Questions about the grid below. Indices start at 0.
1) Which number is the entry at row 1, column 0?
2) Which number is the entry directly below 15.4?
3) Which number is the entry directly below -5.0?
4) Which number is the entry directly above -6.4?
5) Which number is the entry just right of -6.4?
6) Which number is the top-right entry?
7) Which number is the entry in row 0 and column 2?
8) Which number is the entry just left of 9.4?
array([[-14.3,  -5.0, -12.3,  -9.0,  15.4],
       [  3.0,  -6.4,  -4.9,  -6.1,   9.4]])
1) 3.0
2) 9.4
3) -6.4
4) -5.0
5) -4.9
6) 15.4
7) -12.3
8) -6.1

grid =
[[ 7  4 11  2 19  7 14 20 23 15 18  3  9  3 12  9]
 [17  9 13  8 32 15 21 21 60 25 41  6 41 18  2 20]
 [ 5  3  6  2 13  5 12 11 19 10 14  2 11  6  5  6]
 [ 6  4  8  3 23  6 12 10 23 10 18  2 13  6  4  7]
 [ 7  4  9  2 18  8 17 14 22 12 17  3 11  6  7  7]
 [35 10 20  4 12 31 38 15 34 19 31  7 10  9  7 20]
 [ 5  2  3  1  4  5 10  4  8  5  6  1  4  3  2  3]
 [ 9  3  8  2 14  8 10  9 17  9 15  2  8  4  4  7]
 [ 7  3  6  2  9  7 11 10 15  9 11  2  7  4  4  6]
 [ 8  5 10  2 20  9 23 20 29 17 20  4 14  8 10  9]]
The entry just left of the largest entry: 21
The bottom-left entry: 8
The last entry, reading row by row: 9
The second entry on the main diagonal is 9
The third-last entry, reading row by row? 8
The largest entry in the last row: 29
The fifth-last entry, reading row by row? 4
The top-right entry: 9
The entry just right of the largest entry? 25
The first entry of the largest entry's row? 17
The last entry in the row that holds the largest entry is 20
The first entry in reading order? 7
The smallest entry in the first row -> 2
The 3rd entry, reading row by row? 11
The largest entry in the first column? 35
The maximum -> 60
The largest entry in the first row: 23
The second entry from the end, reading row by row? 10
The third entry on the diagonal from the top-right corner? 6
The 4th entry from the end, reading row by row? 14

Questions about the array below. Indices start at 0.
1) The entry in row 0 and column 2?
2) The top-right entry?
3) The entry just left of the smallest entry?
4) The entry in row 0 and column 0?
5) The entry just left of 11?
6) The entry in row 2 and column 0?
7) The bottom entry of the column that holds the largest entry?
8) The entry directly below the smallest entry?
[[ 47   1 -12  -8 -12  31 -16  20   2   3 -14   3]
 [-10 -29  13  -2 -22 -25  22  10  -9 -22  29 -19]
 [ 44 -15   1   9 -31 -42  -8 -42 -30 -33   2 -19]
 [-21  32 -19   5 -25 -18  30 -30 -37 -25   3   6]
 [-11 -11 -18  14  -1  -1 -11  -1   0  -4  -4  10]
 [ 25  -2  17 -15  51   6   9  14 -72   5   1  -7]
 [ -3 -23 -10 -21  -1  31  -4 -21 -18   4   3  24]
 [ 22  25  38   7  24  22 -12  15  22  14  -6 -13]
 [-18  -7  36  23  31  -3  16  20  15  29   9  11]]
1) -12
2) 3
3) 14
4) 47
5) 9
6) 44
7) 31
8) -18

arr =
array([[ 14, -21, -18,  59,  -6,  38, -10,   2,  -4,  20, -44,  -1,  60,
        -36, -25,  -9],
       [  0,  20,  22, -23,   6,   8,  -2,   8,  13,   8,  32, -18, -24,
         36,  29,  -1],
       [  0,  14,  18, -14,   1,  21, -12,   6,  11,  12,  22, -32, -17,
         29,  25, -11],
       [  2,  11,  17, -11,   1,  28, -16,   6,  10,  16,  20, -37, -12,
         29,  24, -14],
       [ -7,  20,  13, -44,  15, -58,  35,   1,   3, -27,  38,  45, -43,
         22,  14,  33],
       [ 11,   0,  10,  27,  -2,  59, -24,   9,  10,  33,  -5, -44,  25,
         11,  14, -21],
       [ 11, -17, -19,  43,   1,   6,   8,   0,  -6,   4, -35,  28,  46,
        -37, -28,   8],
       [ -7,  24,  16, -45,  15, -53,  32,   3,   6, -23,  42,  39, -45,
         28,  18,  30],
       [ 11, -21, -19,  51,  -5,  24,  -5,   0,  -6,  12, -41,   8,  52,
        -37, -27,  -4],
       [  2,   7,  13,  -4,  -1,  28, -16,   4,   8,  16,  12, -34,  -6,
         21,  19, -14],
       [ 11, -16, -18,  42,   1,   3,  10,   0,  -6,   3, -33,  31,  44,
        -35, -27,  10],
       [  1,  13,  18, -13,   1,  25, -14,   6,  10,  14,  22, -35, -15,
         29,  25, -12],
       [ 12,   1,  12,  27,  -3,  70, -31,  10,  12,  39,  -3, -57,  26,
         16,  18, -28]])
The entry just right of 35: 1
The minimum -> -58
Report the entry just right of -53.
Answer: 32
Report the entry just left of the smallest entry.
Answer: 15
The entry just right of the largest entry: -31
The entry just right of 7 -> 13
The entry just left of -34 is 12
Report the entry just left of the largest entry.
Answer: -3
Report the maximum.
Answer: 70
Report the entry just right of the smallest entry.
Answer: 35
